Each row of numbers stands for one object and depends on some of the facts below. Use the named rows to name the rest.

Some objects and their rows:
[-3  1 -9 19 -8 16 30 37 10 -3 10  3  6 10  7 35 -7  9 -3 -7  5  2 -3  4
 -5  6] : fopul
[ 13  10  11 -27   5 -10  15   8 -18  -2  -7   3   8   0   0  -1 -27 -10
  -6   4   4   2  -3  22  18  55] : zutodim
[ -2   4  -4  26 -10  10  26   7   4   0  10   1   4   2  18  30  14  -5
  -2  -5  -6   2  -3  -2  -4   9] : nilon
[ -6   2  -8  19 -10  13   6  22   7  -3  17   4   3   5   8  26  -2   5
   1  -8   2   1  -4  -3  -3   1] : trastom
[  2  36 -10 -11  -6 -12  -1  -4 -16  -2 -11   7   6  37  -2  34  10  36
  -8  -9  -4  19  10 -16  26   7] : stuvok
[-4  5 -7 15 -7 22 13 20  8  1 16  4  2  7  3 25 -7  7  1 -3 -3  5 -2 -3
 -3  2] : vaseti
[-4  4 -8 14 -8 22 14 25 10 -1 15  2  3  7  1 25 -5  6  1 -3 -5  6 -4 -2
 -4  4] : pufaklu
[ -3  -1  -6  10  -3  36  25  23  17   5   6   2   5   9  -1  33 -10  20
  -5  -2  -7   8  -4   6  -1  16] : tremul
[ -1   1  -1   4  -5  36  14  11  18   9  10   3   4   6   6  22   1  10
  -5   1 -12  13  -4  16  -7  18] : tugrak
[  2   3   2   4  -6  29  17   6  14   5  12   5   2   9  15  22  12   3
  -5   1 -13  10  -4  19  -6  16] : braskal
[ 54  12  -6 -27  -9  -5 -11  -5  33  -4 -11  22   6   8  -3   0 -16 -17
   2   0  28   7   3  -1  -6   2] : punul
[  9  11  12 -33  -2  -8  -4   6 -21  -2  -9   4   7   5   0  -2 -21 -13
  -3  10  -1   2  -2  13  13  33] : stufal
[ -3   0  -5   7  -6  37   8  18   8   0  29   5   6  17  -1   6   4   2
   0   4 -12   7  -5  -4  -7   4] : stina
[ 28   4  10 -26  -3 -12   9  -2 -19  -1  -7   3   6   2  -2  -2 -22 -12
   6  11 -12   4  -4  13  24  18] : tilam
[ -2   1  -8 -31  -9 -10  -9  -4 -20  26 -10  12   3   2  -3   1   0   5
  21 -10 -20  16   0  21   9  -2] : zuskal
[ 51  11   1 -29 -11  18 -11  -5  40   0 -10  25   9  12   0  -1 -19 -20
  -8  -1  11   6   2   9  -6  23] : dofun
[  2   3  -5   9  -8  22  18  13  10   2  15   2   1   2   2  26  -1   9
   5   0 -17  10  -4   4  -2  -1] : flagriro
[ -5   3  -6  19 -10   6   7  27  22   3   5   3   2   3  12  13 -14  -7
   3   2  -2  19  -3  -4  -7  -4] : luno
[ -3   1  -8 -31  -7  -5  -9  -3 -19  15 -10   5   4   5  -2  -2   1  10
  26  -8 -18  15   5  14  15  -5] : pilon

There are 2 kinds of fact about the objects: φ, α.
φ: refers to; α: is of sort
baflak φ:tugrak α:a
bagragu φ:nadutal, vovek, kelir α:d
balil α:a
barum φ:droskas α:a
bedus φ:stidren α:c
bero φ:greklos α:b
bogibro φ:dretrom, grovel α:a
bosti α:a
brafla φ:lepa α:a
braskal φ:graklar, tugrak α:a
braval φ:brumor α:a
brebridil φ:zene α:a
brefeskim φ:motrugrer α:a
brimi φ:tiklu, napegem α:b
brizem φ:kluro, vibre, nudos, napegem α:d
brosos φ:tudrer, reflemal, kunir α:a
brumor φ:zutodim α:a
bruston φ:trisir α:a
budem φ:kunir α:a
dape φ:nepli, razar α:d
dasam φ:zakam, trisir α:d
dedrimam α:b
dofun φ:mebo α:e
dokebrel φ:fisko, rugreli α:a
dozel φ:lepa, pepla α:a
dranam φ:fuplu, gruri α:a
drarubas φ:dridadi, dape, kunir α:a
dretrom α:d
dridadi φ:dokebrel α:c
drize φ:kifi α:c
drogek φ:vifupil α:b
droskas φ:nepli, brafla α:a
drudi φ:piteser α:b
drunus φ:stufal α:b
druplu φ:bedus α:a
dugar α:b
dugran φ:grodrik, duzol, dozel α:c
duzol α:d
famugrer φ:razar, nusam, brafla, mozir α:d
famul φ:godul α:b
festik φ:dridadi α:e
fisko φ:rugreli α:b
fizis φ:soskir α:c
flagriro φ:groplu α:a
flaple φ:sibul, brosos α:b
fletru φ:mipa α:c
flifi φ:tilam, ludarus α:d
flitror φ:balil, mapo α:b
floson α:e
fluflur φ:mapo α:a
fluplibam φ:lepa α:c
fole α:c
fopul α:a
fosas α:c
fudaplan φ:grovel, mufum α:a
fuplu φ:dokebrel, vovek α:a
gazen φ:dokebrel, zuses α:d
geda α:d
gegegu φ:rugreli, gruzoflis α:e
genas φ:mipa, mozir α:a
gidom φ:kestol, mebo α:e
godul φ:zutodim, lepa α:a
graklar φ:dape, brafla α:c
greklos α:b
greplom α:a
gribrom α:b
gritem α:c
grodrik φ:fluflur α:d
gropi φ:stidren α:a
groplu α:b
grosan φ:skeres, fopul, braval α:a
grotrel φ:skemi α:e
grovel α:e
gruri α:e
grurodo φ:neplerar α:a
grusi φ:mipa α:a
gruzoflis α:d
kapom φ:skemi α:a
kaskir φ:greklos α:c
kede φ:flitror α:a
kelir φ:greplom α:b
kemu φ:platros, nusam α:b
kestol φ:lepa, tudrabol α:a
kevek φ:skemi α:d
kifi φ:skemi, sedrek α:e
kitros φ:grodrik α:a
kiza φ:zikel, ludarus α:a
klekal φ:skemi, kevek α:a
kligir α:b
kligrok φ:zutodim, graklar α:b
klonel φ:postubril α:a
klubis α:d
kluda φ:godul, dretrom, stabras α:a
kluro φ:stidren α:a
kozir α:a
kuda φ:tilam, skeres, dridadi α:d
kunir α:c
larar α:a
lavol α:b
leli φ:steklel, stuvok α:b
lepa φ:muston α:b
liklim φ:gidom, reflemal α:b
loska α:c
lozim φ:groplu, tremul α:b
ludarus α:d
luno φ:zikel α:a
mapo φ:lepa, skemi α:c
mebo α:b
miga φ:bogibro, tresu, kunir α:c
mipa φ:floson α:d
modrem φ:grodrik α:a
motrugrer φ:zikel, napegem α:b
mozir φ:stimun, kifi α:a
mufum α:d
muston φ:zutodim α:b
mustun φ:dofun α:c
nadutal α:b
napegem φ:postubril, zikel α:a
negel φ:kestol, brosos, mipa, skigem α:d
neplerar φ:groplu, grotrel, skigem α:c
nepli α:a
nilon φ:zuses, druplu, drize, loska, lavol α:a
nudos α:c
nudri φ:kuda, famugrer, nilon α:a
nusam α:d
pagrave α:a
pepla α:c
pilon φ:stamefil, bosti, gribrom α:b
pimi φ:fuplu, nudri, nilon α:a
piteser φ:brebridil α:a
platros φ:dugar α:a
plopugran φ:razar, greplom α:d
pluskinar φ:gruzoflis α:c
poko φ:kozir, floson α:c
postubril φ:gruri α:a
pufaklu α:a
pumira φ:fluflur, vuskur, fosas α:e
punul φ:nudos α:e
razar φ:dedrimam α:a
reflemal φ:zutodim α:b
renetrir φ:kestol, greklos, vovek α:c
rugreli φ:skigem α:a
sabrin φ:zutodim, pagrave, lavol α:a
sedrek φ:kevek α:d
selik φ:grodrik α:a
sena φ:fosas α:a
sibul φ:liklim α:a
sidrek φ:lepa, dretrom α:a
sipu φ:skemi α:e
sitrir φ:skigem α:a
skemi α:c
skeplen φ:kluda, mozir α:b
skeres α:d
skestos φ:postubril, negel, gidom α:a
skigem α:d
skikleklu φ:plopugran α:c
skosi α:e
soskir φ:reflemal α:d
stabras φ:tremul α:a
staklile φ:motrugrer, stazo α:a
stamefil φ:klubis, larar α:e
starar φ:trotri α:a
statrom φ:brosos, duzol α:b
stazo φ:kuda α:a
stegul φ:brizem, balil, gritem α:c
steklel φ:vovek α:a
stidren α:a
stike φ:negel α:c
stimun φ:dretrom, tiklu, fopul, gegegu α:a
stina φ:grodrik α:a
stufal φ:dugran α:c
stulun φ:kapom, zikel, gruri, droskas α:e
stura φ:grotrel α:b
stuvok α:d
subotar φ:skemi α:e
tiklu α:c
tilam φ:muston, nepli, grotrel, neplerar α:c
trastom φ:stuvok α:a
tremul α:a
tresu α:a
trisir φ:tudrabol α:a
trista φ:sidrek α:a
trotri φ:brimi α:a
tudrabol α:b
tudrer α:c
tugrak φ:zene, tremul, mebo α:a
vaklega φ:festik, gropi α:a
vaseti α:a
vibre φ:kluro, zikel, geda α:d
vifupil φ:neplerar α:a
vomum φ:tiklu, steklel α:a
vovek φ:dokebrel α:a
vuskur φ:fole α:c
zakam φ:dofun, mapo α:a
zene φ:duzol, drarubas α:c
zibor φ:selik α:a
zikel φ:pepla α:d
zuses α:a
zuskal φ:tilam, klubis α:b
zutodim α:c

Which object is each row?
No name comes twice in this set of rows, the named rows included.
[ 51   7   1 -31  -8  10  -9  -4  44  -3 -11  22  11   8   0   6 -18 -16
 -10  -2  17  10  -1  19  -5  32] : gidom
[ -4  -1  -7  14  -7  27  16  31  15   0   9   3   5   6   0  28 -14  11
  -5  -6  -1   4  -4   1  -1   6] : kozir
[ 65   7  -4 -27  -8   2  -8  -3  27  -3  -9  25   7  12  -3   7 -13 -17
  -2   0  19   2   3   1  -8  13] : skosi
[-2  1 -7 20 -7 16 24 18  6  1 15  4  3  9  4 27  3  4  0 -4 -4  3 -5  0
 -4  6] : platros
[-4  3 -3 24 -4 21 26  8  9  6  8  3  3  3  7 38  6  6 -3 -5 -5  3 -3 -1
 -5 19] : razar

Now the same objects, written a new way:
Some objects and their rows:
[-31 -24  13 -39  39 -45 -39  23 -44 -35  -1  31   2  12  56 -13 -30  43
 -23  25  -3  13   3 -20 -29 -35  35  43  -6  -4   0  46 -29  10 -27   9
  25  52 -26 -32  10] : zuskal
[  4   9 -34  15  27 -47 -15 -35   7  13 -30 -11  -1   7  23  39 -21  21
  22  17  -6 -35 -48  21  -8  10  -7 -20  -9   5  17  -2   3   4   8  27
 -23  26 -55  20 -21] : plopugran
[ -9  24  12  26 -33  27  -3 -44 -12   4  43  32 -13  27 -11  14  27  -8
 -17   1   1 -26 -28  18  48 -27 -25   4  -7  -8   0 -30   9 -16 -16   5
   2 -19  -9  30 -35] : greplom
[-37 -36 -30 -30   8 -37  -5  19 -46 -31   3  35 -35 -17  -6  -9 -10  35
  22  40 -13   2   9 -10 -30 -19  53  42   2  -6  46  38  16 -14 -45   4
  21  34 -58 -28 -28] : leli
[-16   6   6  21 -28  22  -3 -47 -33   9  45   4  -6  27 -16  -5   1 -22
  13   8  -7 -38 -23  -6  44 -23 -12  22 -10 -23  37 -31  28 -56 -20 -14
  -9 -17 -14  -4 -48] : steklel
[-24  18  -7  33 -30  22  -1 -44 -33  12  48  19 -11  24 -13  -1  15 -24
  -4   1  -8 -33 -28   2  43 -31 -19  13  -5  18  38 -24  26 -46 -25   3
  12 -21  -7  16 -45] : vovek
[-18  23 -56  22  35  19  -6   3 -16   7  43  43 -41 -19  18  65 -21  -7
 -44  29 -17 -34 -39 -23 -22 -20  -5  -4 -41  19 -22   4  32  11 -44 -29
 -33  55 -33  38 -16] : dridadi
[  3 -16  13 -26 -25  27 -10  -6  23  11  12 -33  26  18   3  -3   9   2
 -23 -18  45  -8   4  14  36 -19 -17  28 -27 -26   6   7 -26 -56  -3 -16
 -21 -18   9  46  -8] : baflak
[-33   5  16 -16  11 -44 -21   3 -38 -48   9  42 -27   2   9 -11 -10  30
  -1  29 -18  31  23  -9 -21 -22  33  46   1 -11  24  41   7   9 -50   5
  14  46 -49 -23   7] : kligir
[-30  27 -10  -9  16 -38  -6  24  22 -13  31  37 -33 -36 -13  52  17 -21
 -32  18 -15  10 -34  -4 -11  22  19  26 -61 -25 -18  -9  38   0 -14 -45
 -34  52 -36  47  16] : fole
[-17   6  11  -5 -19  25 -11 -49  -3  -7  23  -3  24  17  14  -5 -31  13
 -31  20  32 -38   1   0  38 -19 -19  10 -11 -16   7 -25 -17 -54   6  -7
 -23  22   9  -6 -24] : stazo
[-50  16 -28 -37  -4 -44  -8 -29  19   2 -10 -10 -16  -5  48   6 -31 -11
 -27  -3 -19 -25 -30  23   3   7  47  48  -1  31 -20  20  -2 -47  22  23
  28  43  15  40 -20] : sipu
[ -9  21  15  12 -16  30 -19 -48  16  -2  10  10  34  21  32  29 -11  -9
 -10   8  33   1   7  25  41 -21 -22  13  -8   3   1 -14  -5 -15   9  -2
  -2 -18  19  38 -32] : brafla
[-37  19  17  28  25 -46 -44 -15 -38 -51  -4  43   8   3  33  18   2 -25
   9  33 -17  33  33  16 -26 -20   9  42   0  18  25  42  27  13 -30  14
  26  20  -5  42   8] : lepa
[-25 -28 -18 -11  38 -45 -16 -43  18   3 -22 -24  33 -29  14  14 -33 -20
 -14  41 -16 -26 -12   8 -25  48 -28 -24 -50 -20  47 -28  15 -45  -7  24
 -36  49 -51 -13   6] : brizem
[-18 -20 -19  -4  40 -45  -5 -42   5   0 -29 -27  30 -24  23  26 -33 -21
 -24  39 -18 -22 -15   9 -32  41 -23 -23 -54 -15  45 -31   4 -24  -8  33
 -29  52 -54 -18   6] : vibre
[-19 -19  -2 -32  21 -42 -17  24 -29 -48  -9  27 -33  -8  25 -10  -2  36
 -20  26   5  30  23   7 -25 -23  33  33   0 -19  20  45 -22  17 -49  10
   1  27 -53   7  15] : drudi
[-14 -46 -20 -21 -22  30 -10  -9   8  21   0 -31  35   5 -12  -6 -17 -24
 -22  -6  18 -27  29 -12   8   1 -19  33 -34  -8  47   6 -19 -65 -12 -21
  -8 -16  12  28 -41] : skestos
[ -2  15  19  -3 -20  30  -3 -44   7 -10  24 -14  24  20  32  -1 -22  -2
  21  10  28 -23   5  -2  42 -20 -25  18  -5 -32   5 -14   8 -30  17 -12
 -27 -20  16  35 -48] : braval

Rows to name:
No name comes twice in this set of rows, the named rows included.
[-19  16  14  31  39 -45 -18 -38   8  13 -22  13  34  18  34  53 -36 -25
 -21  22 -14   6 -33   0 -23  12 -27 -12 -66 -13  23 -16  16  12   2  28
 -28  50 -46 -17  10] : ludarus
[-24  15  19  16 -24  22 -12 -31  24  12  27  -7  34  20 -17  -2  20 -27
 -13 -28  -8  14  20  11  37 -12 -18  40 -42   0  31 -12  -7 -61  -8 -19
  21 -16   7  41 -27] : trisir
[-24  26   7  34 -28  29  -9 -46 -23   1  40  39   5  24 -16  17  -2 -10
 -13  19  -1 -23 -27  17  42 -23 -25   7   2   8  13 -30  21 -17   0   6
  14 -16   6  28 -45] : zuses
[-18 -32   2 -20 -25  26  -3 -39 -23  10  19 -24   5  -1 -14 -10 -21   8
  26  24  -6 -38 -14 -12  45  -9  -3  24   4 -34  33 -30  21 -61  11 -29
 -18  -4 -14 -17 -51] : vomum
[-51  12  -6 -41 -25 -47  -4   1  22 -27 -25 -21 -36 -26  16  -3 -42  -3
 -31 -10 -19 -10 -36  23  32  37  48  49  -7  -4 -18  12 -11 -61   3  15
   9  33 -40  41  19] : pumira
[-46  19 -16  -8 -12 -40  -5 -40  21   8  35   9 -21  24  57  30 -30 -18
 -39 -25 -21 -14 -36   5   0 -25  25  47 -27  37 -14  28  -6   8  14  20
  18  44  20  26   4] : grotrel
[-26  -7 -12 -36  33 -38 -25  24 -40 -47 -22  41 -23 -30  43 -14 -16  46
  21  36  -6  12  12  15 -32 -20  48  43  -2   7  10  45  12   8 -19   6
  23  32 -51  -6 -23] : kemu
[  3 -15   3 -26 -23  30  -6 -44   6  -5   5 -18  10  15  -3  -4 -28  31
 -34  31  41 -39 -22  11  46 -11 -22  10  -5 -23  11 -28 -25 -58   3 -13
 -21  10 -30  -2 -25] : vaklega
[ 14 -17  -2 -19 -20  26  -7 -24  24   7  17 -28  -2  17  21  -3  -3  31
 -23  -9  58 -24 -13  10  41 -24 -22   9  -4 -24   2 -11 -32 -40 -14  -5
 -26 -23  -8  37 -20] : drarubas
[-51  14 -35   9 -22 -45  -1 -49   3   9  49 -19 -39  12  11  21 -39 -29
 -14 -29 -19   1 -14 -21   6 -24  21  44 -13  15 -11  12  28   3 -29  27
 -19  11  11  39 -25] : floson
[-26  24  18  33 -28  31   0 -47  -8 -38  34  34  19  27 -10  24 -31 -23
 -46  26  -8  -9  17  11  38 -18 -20   4  -7 -19  23 -35  14 -17 -24  -6
 -18  20  -2  20   3] : stidren
[  3  15  21  17 -30  21  -5 -42   8 -16  51 -25 -10  12  13   1   2 -25
  19 -14  27   4  11 -19  44 -27 -25  26 -15 -35  11 -22   9 -16  -7 -17
 -34 -18  15  36 -30] : tresu

Now the same objects, written a new way:
Named rows:
[ -7  -3   0   0  28  27  -1  13   7   1  -7  10  -8  -5  -8  -5   0   1
   5 -19  -7  19 -30   6   1 -11  -8 -11] : kapom
[  8 -14  -2  18 -41 -69  -4  -1 -10  14  28 -33 -11  14 -22  -6  14  -1
 -28   3   6 -13  -7   7  20   9  30 -15] : pluskinar
[-20  17  -7  -5 -15  -7  10  -6 -14 -17  -5 -19  23   0  16   4  11   1
  29  -7  26   5  37 -20   9  13  -2   0] : liklim
[ -5   1  -2 -20  31  22  -2  12   7   0  -6 -10 -17 -11   2   3 -15  -6
  16  -5   7  13 -22   7  -7  -1  -8  -9] : dozel
[-24  13   0   3 -33   6 -18   2 -27  -3   2  19  48   2  -1  -2  20 -21
  23   6 -11  20  32 -38   1  -4  -1  21] : nadutal
[ -1 -10  -5 -32  19  30 -13   5   5  -3 -15  14 -13  -2 -12  -4  -2  -6
   4   8 -25   9 -11   0 -15  -6 -11 -14] : vaseti
[ 23 -17  12  36  -5   1   3 -33  30  12   8  31  23 -10   3  10  -1  20
 -38  21  -1 -15  25 -16  -8  20  -6  34] : gruzoflis
[ -8  11 -14 -17  33  25  -8   1   5   6  -4  13 -20  -1 -10  16 -15   1
  18 -11 -10  14 -30  11 -11   7  -2 -24] : kitros
[ 14   4   8  53  11   2   6 -34  34  24  -1  39  17   4  13  13 -11  13
 -35 -10   6 -16   7  13  14  20   6  17] : sedrek
[  0 -23  -1 -10   3  23  -5  18  13  -9   8   1  -1 -19 -17  -9   9  11
  -1   3 -19  12 -20 -23 -15  -2 -25   5] : rugreli
[ 23   1  -7   0 -28 -20  32  15 -20 -33   4  32 -13  20   0  -6  25  24
   9 -16 -28 -38  22   4 -33  -9 -16  24] : floson
[ -2  -1  -4 -18  10  22   2  12   8  -6   1 -29 -31 -12  -3   4  -9   4
  19   0 -16   5 -20  -8  -8  21  -2  -5] : skestos
[  4 -16  -6 -22  20  19  -1  10  14  -4  -7 -11 -13 -21  -1   3  -8  10
  15  10   5   5 -12  -1 -10   0 -19  -9] : sibul
[ -9  10 -13 -17  27  24  -7   2   4   8  -6   9 -21  -6  -8  15 -13  -2
  21 -10  -7  10 -27  11  -9   5  -3 -24] : modrem
[-20  27  -8   1 -31  -3  -2  -6 -21  -5   0  -2  21  11   2   6  18 -12
  29  -4  -6  12  30 -29  -2  24  10   7] : bero
[-16  10  -5   8 -31  -1   8  -2 -17 -14   2  -8  26   9  -4  -7  25  -5
  18  -9  -8  15  35 -42   0  12   0  16] : fisko
[ 21  -5  10  29   9  -8  10 -35  27  15   0   8  12 -17  21  18 -21  21
 -25  20  22 -27  26   9   3  22   2  25] : soskir
[  3   3  17  44  -4   1   2 -29  25  38  -8  27  11 -13  19  12 -21  14
 -19  20  -1 -24  14  15  12  26  14  26] : famugrer
[ -8 -11   0 -24  12  28 -19   8  -1  11 -21  27  -4 -10 -11 -10  -1  -6
   9  13 -27  11 -15   8 -11  -7  -4 -13] : platros

Which object is each row?
No name comes twice in this set of rows, the named rows included.
[ 22  -6   5  33  -6  -3  15 -36  34  14   7   0   3  -9  10  23 -13  27
 -24  15   3 -27  20  -9   1  41   3  24] : negel
[  3  -7  -1 -24  34  33 -12  12   8  -9  -5  20  -3  -1  -8  -7  -6  -9
  -2 -15   9  23 -19  -2 -11 -16 -11  -9] : balil
[-14   4  -6   9  25  23   2  10   8   5 -11   3 -21  -2 -14  -6  -2   1
   7 -22 -21   9 -32  14  -1   6  -1 -20] : klekal
[ 20  38   8  -7 -20  -3  33  19 -26 -21  -9   4 -36  37  29  -1   1 -16
  10 -19 -19 -26  18  17 -24   0  17  27] : punul
[ 13  27   7   7 -21   6  36   2 -28 -27 -18  12 -23  26  24  -8  18   6
  -1  -9 -48 -47  27  20  -5 -26  -9  12] : stamefil
[-22  43  -8   5  -4  -1   6  -8 -21 -10  -9   3  18  22  14  -1  10 -17
  21 -33  24  20  30 -11  12   8  11  -3] : flitror
[ 22 -12  14  25 -11  11  -9 -29  26  21  10  42  28  -3   4  16 -15   9
 -33  27  -8 -12  17 -17  -5  22  -2  38] : stuvok
[ -5  -1  -8 -15  25  23   2   6   7  -2   0  -7 -14 -13  -7  12 -12   9
  19  -8  -4   7 -29   4  -8   4 -12 -17] : zakam
[ 14  -6  21  42  -3   6   9 -30  29  18  -3   9  14 -11  19   7 -15  13
 -31  18   0 -24  21   0   9  22   4  31] : kuda
[  4  -1  -8  26  -7 -62  -4  -9  -9  13  34 -20   5  14  -6   4   1  -5
 -24 -21  43  -8 -25  28  36 -22  20 -25] : mapo
[-22   3   1   0  -6  -8   1   2 -17 -14 -14  16  40   7  11 -20  21 -14
   8 -16  32  21  39 -16   1 -11  -1  10] : lavol
[-12 -22   7 -20   2  30 -27  15   1   7  -4  34  16 -21 -14  -5  -4  -9
   9  28 -30  19 -22  -4 -13 -27 -19   1] : greplom
[ 16  -5  17  41 -17   1   7 -25  26  26   1   8  -1  -3   9  13 -13  14
 -28  17 -13 -17  15  -5  -3  45  17  36] : gazen
[-18  13  -7   0 -22   0  -7  -2 -21 -16   6  14  47   5   1   3  19 -11
  19  -5   7  22  34 -37  -4  -4 -13  16] : greklos
[-22  28  -4  16 -18   8  13 -10 -16 -14  -7 -21  23  15   7  -6  24  -8
  21 -20  -6   9  29 -25  15  11   0  -4] : drogek

